Below is a small trained network, with its code and all its weights. Each question gives an input and a target symbol and asks what happens when units are switched off, that is, made to give their printed mean instead of their output.

import numpy as np


def w(rows, s, z=0):
    codes = np.array(rows[::2]) - 128.0
    scale = np.full(codes.shape[1], s)
    scale[-1] = z or s
    return codes * scale


def f(y):
    return np.maximum(y, 0)


def softmax(a):
    e = np.exp(a - a.max(-1, keepdims=True))
    return e / e.sum(-1, keepdims=True)


def log_softmax(a):
    a = a - a.max(-1, keepdims=True)
    return a - np.log(np.exp(a).sum(-1, keepdims=True))


def net(x, mask):
    ids = ['βγδζηθλμπστψ'.index(c) for c in x.split()]
    T = len(ids)
    res = E[ids] + P[:T]
    u = 0
    for l in range(2):
        r = res
        for j in range(3):
            rows = slice(4 * j, 4 * j + 4)
            q, k, v = (r @ M[l][rows].T for M in (Q, K, V))
            z = softmax(np.where(np.tri(T) > 0, q @ k.T / 4**0.5, -1e9)) @ v
            o = O[l][rows]
            res = res + np.where(mask[u + j], z, o[:, -1]) @ o[:, :-1]
        u += 3
        y = f(res @ A[l][:, :-1].T + A[l][:, -1])
        res = res + np.where(mask[u : u + 12], y, B[l][:, -1]) @ B[l][:, :-1]
        u += 12
    return log_softmax(res[-1] @ U[:, :-1].T + U[:, -1])


Q, K, V, O, A, B = {}, {}, {}, {}, {}, {}
E = w([
[9,142,114,173,117],'β',
[37,135,189,72,80],'γ',
[98,162,81,116,55],'δ',
[128,250,109,119,169],'ζ',
[164,99,61,116,74],'η',
[147,113,219,181,175],'θ',
[108,97,236,81,141],'λ',
[98,77,130,39,98],'μ',
[163,79,189,154,138],'π',
[150,158,190,195,183],'σ',
[117,71,95,184,148],'τ',
[96,175,215,115,99],'ψ',
],0.017)
P = w([
[47,106,122,121,255],'0',
[57,107,131,125,202],'1',
[82,123,146,137,166],'2',
[110,133,152,130,138],'3',
[129,146,155,128,117],'4',
[144,158,160,130,97],'5',
[159,166,161,129,82],'6',
[170,177,165,132,65],'7',
[181,186,168,131,54],'8',
],0.0077)
Q[0] = w([
[134,150,130,142,140],'L0H0',
[188,126,89,121,134],'L0H0',
[152,129,143,168,139],'L0H0',
[172,146,117,89,102],'L0H0',
[196,87,108,95,108],'L0H1',
[126,10,116,146,156],'L0H1',
[190,154,103,199,141],'L0H1',
[94,163,74,95,138],'L0H1',
[150,82,137,159,142],'L0H2',
[121,162,123,161,181],'L0H2',
[133,148,148,180,159],'L0H2',
[125,104,113,165,124],'L0H2',
],0.013)
K[0] = w([
[130,142,174,154,139],'L0H0',
[231,156,120,72,137],'L0H0',
[181,110,154,139,170],'L0H0',
[105,188,119,129,143],'L0H0',
[235,43,132,53,87],'L0H1',
[144,1,107,163,208],'L0H1',
[223,148,93,195,100],'L0H1',
[86,148,29,58,70],'L0H1',
[188,163,108,114,173],'L0H2',
[139,51,106,155,128],'L0H2',
[129,103,127,143,156],'L0H2',
[122,131,68,85,165],'L0H2',
],0.0097)
V[0] = w([
[166,49,202,131,97],'L0H0',
[154,225,105,125,175],'L0H0',
[145,221,125,168,173],'L0H0',
[158,176,98,131,208],'L0H0',
[85,104,200,64,105],'L0H1',
[113,43,73,34,179],'L0H1',
[176,160,175,112,106],'L0H1',
[131,58,255,137,198],'L0H1',
[152,207,62,71,159],'L0H2',
[132,120,129,136,134],'L0H2',
[121,83,194,108,75],'L0H2',
[124,64,112,115,125],'L0H2',
],0.0053)
O[0] = w([
[81,171,84,159,217,50],'L0H0',
[132,113,119,119,46,138],'L0H0',
[130,146,127,158,55,161],'L0H0',
[108,148,131,99,61,130],'L0H0',
[161,100,116,160,75,253],'L0H1',
[254,240,152,171,80,69],'L0H1',
[87,95,120,175,151,125],'L0H1',
[126,112,100,179,31,239],'L0H1',
[95,93,120,158,176,71],'L0H2',
[124,132,127,127,128,121],'L0H2',
[107,115,181,131,35,171],'L0H2',
[118,86,122,135,93,112],'L0H2',
],0.0052,0.0018)
A[0] = w([
[172,136,93,139,105,10],'L0N0',
[144,87,137,172,124,197],'L0N1',
[185,136,148,131,124,136],'L0N2',
[95,64,111,172,173,138],'L0N3',
[145,156,145,153,248,96],'L0N4',
[165,146,135,115,119,66],'L0N5',
[111,86,122,115,101,102],'L0N6',
[153,137,151,89,95,191],'L0N7',
[134,72,53,142,132,121],'L0N8',
[152,125,152,107,181,137],'L0N9',
[176,127,159,135,101,251],'L0N10',
[151,166,92,123,111,245],'L0N11',
],0.016,0.0028)
B[0] = w([
[113,74,165,108,134,147],'L0N0',
[143,108,111,153,142,211],'L0N1',
[118,118,130,179,132,167],'L0N2',
[91,118,132,191,135,207],'L0N3',
[182,142,99,116,249,210],'L0N4',
[88,142,146,173,81,148],'L0N5',
[132,89,103,104,168,189],'L0N6',
[94,109,130,142,87,255],'L0N7',
[186,105,188,126,131,167],'L0N8',
[121,57,149,99,245,158],'L0N9',
[127,110,107,186,122,247],'L0N10',
[134,166,143,122,84,222],'L0N11',
],0.013,0.0049)
Q[1] = w([
[97,46,132,141,89],'L1H0',
[93,111,139,174,164],'L1H0',
[161,228,140,159,158],'L1H0',
[89,160,199,58,82],'L1H0',
[186,227,152,97,157],'L1H1',
[171,54,121,138,194],'L1H1',
[59,111,193,137,52],'L1H1',
[85,100,177,114,66],'L1H1',
[192,137,93,139,129],'L1H2',
[66,182,74,139,214],'L1H2',
[2,135,133,147,182],'L1H2',
[120,129,88,79,121],'L1H2',
],0.0099)
K[1] = w([
[82,29,145,116,104],'L1H0',
[95,88,202,153,149],'L1H0',
[162,192,114,145,207],'L1H0',
[76,201,153,43,109],'L1H0',
[173,248,148,122,151],'L1H1',
[149,47,137,140,155],'L1H1',
[51,112,147,131,71],'L1H1',
[63,106,145,112,45],'L1H1',
[173,124,102,143,167],'L1H2',
[40,153,67,155,166],'L1H2',
[7,149,164,157,115],'L1H2',
[116,131,81,97,110],'L1H2',
],0.011)
V[1] = w([
[47,147,146,66,56],'L1H0',
[177,150,180,149,99],'L1H0',
[117,162,166,137,186],'L1H0',
[149,152,115,118,191],'L1H0',
[96,95,196,136,65],'L1H1',
[94,181,253,213,104],'L1H1',
[119,54,157,66,206],'L1H1',
[97,91,47,87,143],'L1H1',
[135,228,198,99,125],'L1H2',
[107,121,93,68,187],'L1H2',
[157,108,105,237,104],'L1H2',
[124,113,153,107,137],'L1H2',
],0.0059)
O[1] = w([
[60,152,119,2,168,9],'L1H0',
[105,156,137,161,205,102],'L1H0',
[137,217,130,170,100,190],'L1H0',
[186,135,136,166,35,146],'L1H0',
[130,112,172,186,181,169],'L1H1',
[165,204,231,190,139,244],'L1H1',
[52,64,163,7,52,182],'L1H1',
[63,74,64,121,111,109],'L1H1',
[104,76,166,215,134,16],'L1H2',
[73,150,133,202,102,85],'L1H2',
[242,115,145,106,80,253],'L1H2',
[81,137,142,116,127,134],'L1H2',
],0.0048,0.0036)
A[1] = w([
[82,42,167,140,187,108],'L1N0',
[55,179,126,6,70,143],'L1N1',
[152,75,159,197,116,75],'L1N2',
[127,131,113,250,99,93],'L1N3',
[96,173,80,88,118,253],'L1N4',
[84,78,131,141,254,110],'L1N5',
[185,54,146,59,200,134],'L1N6',
[82,43,118,154,133,102],'L1N7',
[102,89,100,179,224,87],'L1N8',
[98,171,165,197,109,96],'L1N9',
[86,213,189,57,59,193],'L1N10',
[76,54,167,145,58,95],'L1N11',
],0.0081,0.0032)
B[1] = w([
[140,195,163,49,139,208],'L1N0',
[76,23,59,158,170,206],'L1N1',
[149,119,81,114,196,244],'L1N2',
[101,139,49,106,98,255],'L1N3',
[198,94,43,152,111,185],'L1N4',
[106,198,204,34,125,180],'L1N5',
[222,104,152,28,2,162],'L1N6',
[127,197,73,84,140,192],'L1N7',
[138,173,83,93,135,188],'L1N8',
[107,130,134,150,36,208],'L1N9',
[169,42,139,196,189,213],'L1N10',
[97,198,135,61,171,216],'L1N11',
],0.0078,0.0089)
U = w([
[46,215,109,104,77,75],'β',
[118,130,143,119,116,83],'γ',
[124,36,76,219,144,181],'δ',
[117,136,145,114,116,113],'ζ',
[153,186,202,51,158,71],'η',
[123,115,236,182,170,254],'θ',
[125,139,124,171,29,135],'λ',
[108,133,149,112,106,191],'μ',
[94,111,83,39,73,36],'π',
[195,86,193,90,42,158],'σ',
[104,91,159,105,255,36],'τ',
[184,200,76,101,243,155],'ψ',
],0.0091,0.005)

Each question gives the input, a string of symbols that net reads in full, and the target symbol t.
The units are the heads (4 rows each of Q, K, V and O) and the neurons (one row each of A and B). Each row of codes is followed by its name. A weight is (code - 128) times the scale printed after its matrix; where a second scale follows, it is the last column's (O, A, B and U).
mask holds one flag per unit, layer by layer, with each layer's heads first. A switched-off unit (its flag False) gives its mean, the last column of its rows in O or B, instead of its output. The means were averaged over made-up inputs and are rounded, as every weight is.
A unit's drop is (log p(t) with every unit on - log p(t) with that unit switched off) / (log p(t) with every unit on - log p(t) with every unit switched off).
The circuit of an input: a set's keep is (log p(t) with only the set's units on - log p(t) with every unit switched off) / (log p(t) with every unit on - log p(t) with every unit switched off). Starting from the 12 units with the biggest drops (on a tie, the unit counted first), units are removed one at a time, each time the one whose removal leaves the highest keep (on an exact tie, the one counted first), for as long as the keep stays at least 0.8.
units of the circuit, in order: the units of the circuit, biggest drop first
most important unit: the unit with the biggest drop
k most important neurons: the k neurons with the biggest drops, biggest first
top k neurons in layer l: the k neurons of layer l with the biggest drops, biggest first
which heads matter: for each layer, one digit per head in row order, 1 if its drop is at least 0.15 and else 0, layers parted by /
drop of u: that unit's drop, to one decimal
input σ μ σ τ γ ψ τ β σ, target λ: units of the circuit, in order : [L1H0, L0N4, L1N9]
input θ λ τ, target ψ: 2 most important neurons : [L0N3, L1N2]
input ζ ζ ψ ψ η ζ, target λ: units of the circuit, in order : [L0H2, L0N4, L1H0]
input π τ θ ψ σ θ θ μ π, target δ: top neuron in layer 1 : [L1N5]
input σ ζ μ δ σ, target δ: which heads matter : 000 / 100
input ζ η μ π ζ τ ψ, target θ: which heads matter : 010 / 110
input ζ ζ ζ η θ η θ, target δ: which heads matter : 111 / 111
input ζ η β ζ ζ ζ δ β λ, target η: which heads matter : 010 / 100
input τ μ λ π δ, target δ: 2 most important neurons : [L1N1, L1N10]
input η η ζ τ, target ψ: top 2 neurons in layer 1 : [L1N2, L1N8]
input ζ θ δ δ δ λ ζ η, target σ: top 4 neurons in layer 0 : [L0N8, L0N0, L0N3, L0N6]
input β ζ μ, target π: which heads matter : 000 / 110
input ζ θ η δ μ μ μ θ, target δ: 2 most important neurons : [L1N2, L0N3]
input β ζ λ ψ δ, target δ: most important unit : L1H0
input τ π η ζ τ δ π, target δ: which heads matter : 010 / 011
input μ η ζ η β β ζ ζ λ, target η: 2 most important neurons : [L0N9, L1N0]
input ζ τ ζ γ, target τ: top 2 neurons in layer 1 : [L1N1, L1N10]
input π η η, target σ: top 3 neurons in layer 0 : [L0N8, L0N0, L0N3]
input ζ τ λ δ π μ μ ζ β, target β: which heads matter : 110 / 010
input ζ ψ δ μ ζ μ β τ θ, target ψ: most important unit : L1N2
input θ ζ λ ψ π λ η ζ μ, target π: 2 most important neurons : [L0N6, L0N7]
input π δ ζ ζ, target δ: top 2 neurons in layer 1 : [L1N10, L1N1]
input σ μ σ, target δ: drop of L0H2 : 0.3
input η ψ λ δ η η δ η γ, target τ: drop of L0H1 : 0.1
input ζ ψ θ η π ζ ζ, target λ: drop of L0H0 : 0.8
input μ ζ ζ ζ ψ μ θ, target ψ: drop of L1N2 : 0.5
